Questions about the matrix below.
1) The entry just right of 149?
2) The minimum?
3) The 2nd entry in reading order?
[[127, 135, 127, 111, 121, 128, 129, 124, 125, 130, 124, 127, 109, 142], [116, 131, 107, 149, 107, 132, 141, 132, 119, 140, 112, 119, 99, 141], [136, 122, 141, 126, 145, 129, 120, 125, 135, 120, 140, 134, 157, 112], [138, 123, 145, 117, 147, 132, 118, 123, 136, 118, 142, 136, 157, 114]]
1) 107
2) 99
3) 135

Questions about the grid below.
1) Report the 1st entry in reading order.
2) Report the 3rd entry in reading order.
3) Report the 3rd entry on the main diagonal.
4) Report the first entry on the diagonal from the top-right corner.
5) Report the last entry, reading row by row.
6) Report the entry just left of the smallest entry.
7) Report the entry in the bottom-left corner.
[[118 117 118 138]
 [113 112 111 143]
 [116 115 116 140]
 [113 112 111 143]
 [147 149 149 109]
 [148 149 149 108]
 [145 147 148 111]
 [118 117 118 138]
 [146 148 148 110]
 [116 115 116 140]
 [145 147 148 111]
 [113 112 111 143]
 [121 120 121 135]
 [116 115 116 140]]
1) 118
2) 118
3) 116
4) 138
5) 140
6) 149
7) 116

[[133 129 127 125 136 130 134 129 131 102 119 110 102]
 [117 119 136 136 133 125 116 142 126 126 138 138 133]
 [129 111 137 138 120 134 105 113 129 129 118 121 124]
 [142 132 135 117 131 134 135 122 127 134 118 144 126]
 [138 120 142 128 125 109 117 132 122 110 132 118 114]
 [125 127 133 123 139 134 136 121 147 120 108 130 120]]
Indices start at 1.
The entry directly above 147 -> 122
The entry in row 2 and column 2: 119
The entry at row 1, column 2 is 129
The entry just right of 139 is 134
The entry in the bottom-right corner -> 120
The entry in row 2 and column 1 -> 117
Read off the entry at row 1, column 3.
A: 127
The entry in row 3 and column 1: 129
The entry in the bottom-left corner is 125
Read off the entry just left of 144.
A: 118
The entry directly above 114 -> 126
Read off the entry in row 1 and column 1.
A: 133
Read off the entry in row 3 and column 3.
A: 137
The entry just right of 109 is 117
The entry directly below 116 is 105
Read off the entry in row 2 and column 3.
A: 136
Read off the top-right entry.
A: 102
Read off the entry just left of the largest entry.
A: 121

Read these off the table that follows. Rows and columns are numbered from 1.
1) Give the entry in row 1 and column 3.
2) Give the entry in the bottom-right corner.
3) Give the entry just left of the largest entry.
4) Give the entry in the top-right corner.
5) Give the entry in row 2 and column 1.
6) Give the bottom-left entry.
7) Give the minimum.
8) Give the entry in row 3 and column 3.
[[117 130 126 133 128 128 129 131 126 120 132 124]
 [137 128 130 123 128 132 132 141 130 118 124 130]
 [106 125 110 124 127 135 124 116 131 133 139 129]
 [126 116 138 127 130 118 119 112 136 122 123 135]
 [133 131 126 128 131 116 128 133 127 133 122 126]
 [119 127 118 125 125 127 131 143 136 102 133 134]]
1) 126
2) 134
3) 131
4) 124
5) 137
6) 119
7) 102
8) 110

Read these off the matrix that follows. Counting starts at 1.
1) Find the entry just right of 103.
2) Find the bottom entry of the column that holds the smallest entry.
3) Find the entry at row 1, column 1.
4) Find the entry in row 2 and column 1.
5) Find the entry at row 1, column 3.
6) Find the entry just left of 151.
[[118 140 136 133 107 121 116 129 129 127 128]
 [134 115 136 127 109 133 151 123 141 103 124]]
1) 124
2) 103
3) 118
4) 134
5) 136
6) 133
